Below are the code and all the weights of a small trained network. Each question names an input and a class and asks about switching units off, where a switched-off unit gives its printed mean instead of its output.

import numpy as np


def w(rows, s, z=0):
    codes = np.array(rows[::2]) - 128.0
    scale = np.full(codes.shape[1], s)
    scale[-1] = z or s
    return codes * scale


def norm(h):
    return h / np.sqrt((h * h).mean(-1, keepdims=True) + 1e-5)


def f(y):
    return y / 2 * (1 + np.tanh(0.7978845608 * (y + 0.044715 * y**3)))


def log_softmax(a):
    a = a - a.max(-1, keepdims=True)
    return a - np.log(np.exp(a).sum(-1, keepdims=True))


def net(x, mask):
    res = np.array(x, float).reshape(1, 2) / 4 @ E
    u = 0
    for l in range(4):
        y = f(norm(res) @ A[l][:, :-1].T + A[l][:, -1])
        res = res + np.where(mask[u : u + 6], y, B[l][:, -1]) @ B[l][:, :-1]
        u += 6
    return log_softmax(norm(res)[-1] @ U[:, :-1].T + U[:, -1])


A, B = {}, {}
E = w([
[140,148,77,189],'x0',
[59,244,206,194],'x1',
],0.011)
A[0] = w([
[53,126,209,74,120],'0.n0',
[106,132,215,78,192],'0.n1',
[170,142,113,142,255],'0.n2',
[169,85,67,132,115],'0.n3',
[8,114,207,69,118],'0.n4',
[93,208,73,211,192],'0.n5',
],0.013,0.0013)
B[0] = w([
[143,39,132,9,217],'0.n0',
[122,16,161,43,208],'0.n1',
[96,63,114,126,147],'0.n2',
[192,44,112,108,206],'0.n3',
[132,61,189,39,231],'0.n4',
[22,152,120,163,254],'0.n5',
],0.011,0.0079)
A[1] = w([
[117,207,56,204,66],'1.n0',
[139,154,143,150,126],'1.n1',
[144,204,113,195,4],'1.n2',
[139,75,142,60,248],'1.n3',
[187,81,42,177,145],'1.n4',
[22,10,111,41,222],'1.n5',
],0.012,0.0021)
B[1] = w([
[156,10,51,147,149],'1.n0',
[100,50,165,71,123],'1.n1',
[111,94,23,94,136],'1.n2',
[138,139,64,205,207],'1.n3',
[153,146,119,60,166],'1.n4',
[108,195,130,202,251],'1.n5',
],0.011,0.016)
A[2] = w([
[125,110,133,96,4],'2.n0',
[131,85,79,198,58],'2.n1',
[51,176,23,237,206],'2.n2',
[155,204,156,234,74],'2.n3',
[253,59,50,169,79],'2.n4',
[2,171,190,124,25],'2.n5',
],0.0079,0.0026)
B[2] = w([
[111,99,101,118,117],'2.n0',
[174,113,83,22,169],'2.n1',
[254,70,179,69,255],'2.n2',
[134,52,206,90,133],'2.n3',
[175,238,142,85,244],'2.n4',
[129,184,89,103,183],'2.n5',
],0.0088,0.0073)
A[3] = w([
[212,91,46,103,112],'3.n0',
[128,131,179,34,72],'3.n1',
[205,134,198,52,180],'3.n2',
[59,93,115,123,127],'3.n3',
[249,118,77,105,80],'3.n4',
[66,60,49,251,2],'3.n5',
],0.011,0.0048)
B[3] = w([
[86,207,157,139,255],'3.n0',
[215,104,121,101,157],'3.n1',
[153,121,61,26,227],'3.n2',
[123,185,114,222,171],'3.n3',
[97,254,108,132,251],'3.n4',
[160,65,53,134,187],'3.n5',
],0.0095,0.008)
U = w([
[250,134,210,235,52],'0',
[127,130,141,157,27],'1',
[188,109,173,178,2],'2',
[132,31,197,33,215],'3',
[87,61,13,225,190],'4',
[199,251,48,93,202],'5',
[4,177,217,183,165],'6',
],0.017,0.009)

Each question gives the input, the list of numbers given to net, and the class t.
The units are the neurons (one row each of A and B). Each row of codes is followed by its name. A weight is (code - 128) times the scale printed after its matrix; where a second scale follows, it is the last column's (A, B and U).
mask holds one flag per neuron, layer by layer. A switched-off neuron (its flag False) gives its mean, the last column of its row in B, instead of its output. The means were averaged over made-up inputs and are rounded, as every weight is.
A unit's drop is (log p(t) with every unit on - log p(t) with that unit switched off) / (log p(t) with every unit on - log p(t) with every unit switched off).
most important unit: the unit with the biggest drop
top k neurons: the k neurons with the biggest drops, biggest first
k most important neurons of layer l: the k neurons of layer l with the biggest drops, biggest first
drop when u is switched off: that unit's drop, to one decimal
input [3,6], class 6: most important unit => 0.n5
input [-7,7], class 3: top 2 neurons => (0.n4, 0.n0)
input [5,7], class 4: top 3 neurons => (1.n0, 0.n5, 0.n4)
input [-3,5], class 6: top 2 neurons => (2.n2, 1.n5)
input [-4,-1], class 3: 2 most important neurons of layer 0 => (0.n5, 0.n0)
input [1,0], class 4: top 2 neurons => (0.n5, 0.n4)
input [6,6], class 4: top 2 neurons => (0.n5, 1.n0)
input [-7,8], class 3: 3 most important neurons of layer 0 => (0.n4, 0.n0, 0.n1)
input [6,7], class 4: top 2 neurons => (1.n0, 0.n5)
input [6,1], class 4: drop when 0.n5 is switched off => 0.4
input [0,3], class 6: drop when 0.n5 is switched off => 1.1
input [3,2], class 4: drop when 0.n5 is switched off => 0.2
input [3,1], class 4: drop when 0.n5 is switched off => 0.3
input [3,7], class 6: most important unit => 1.n3
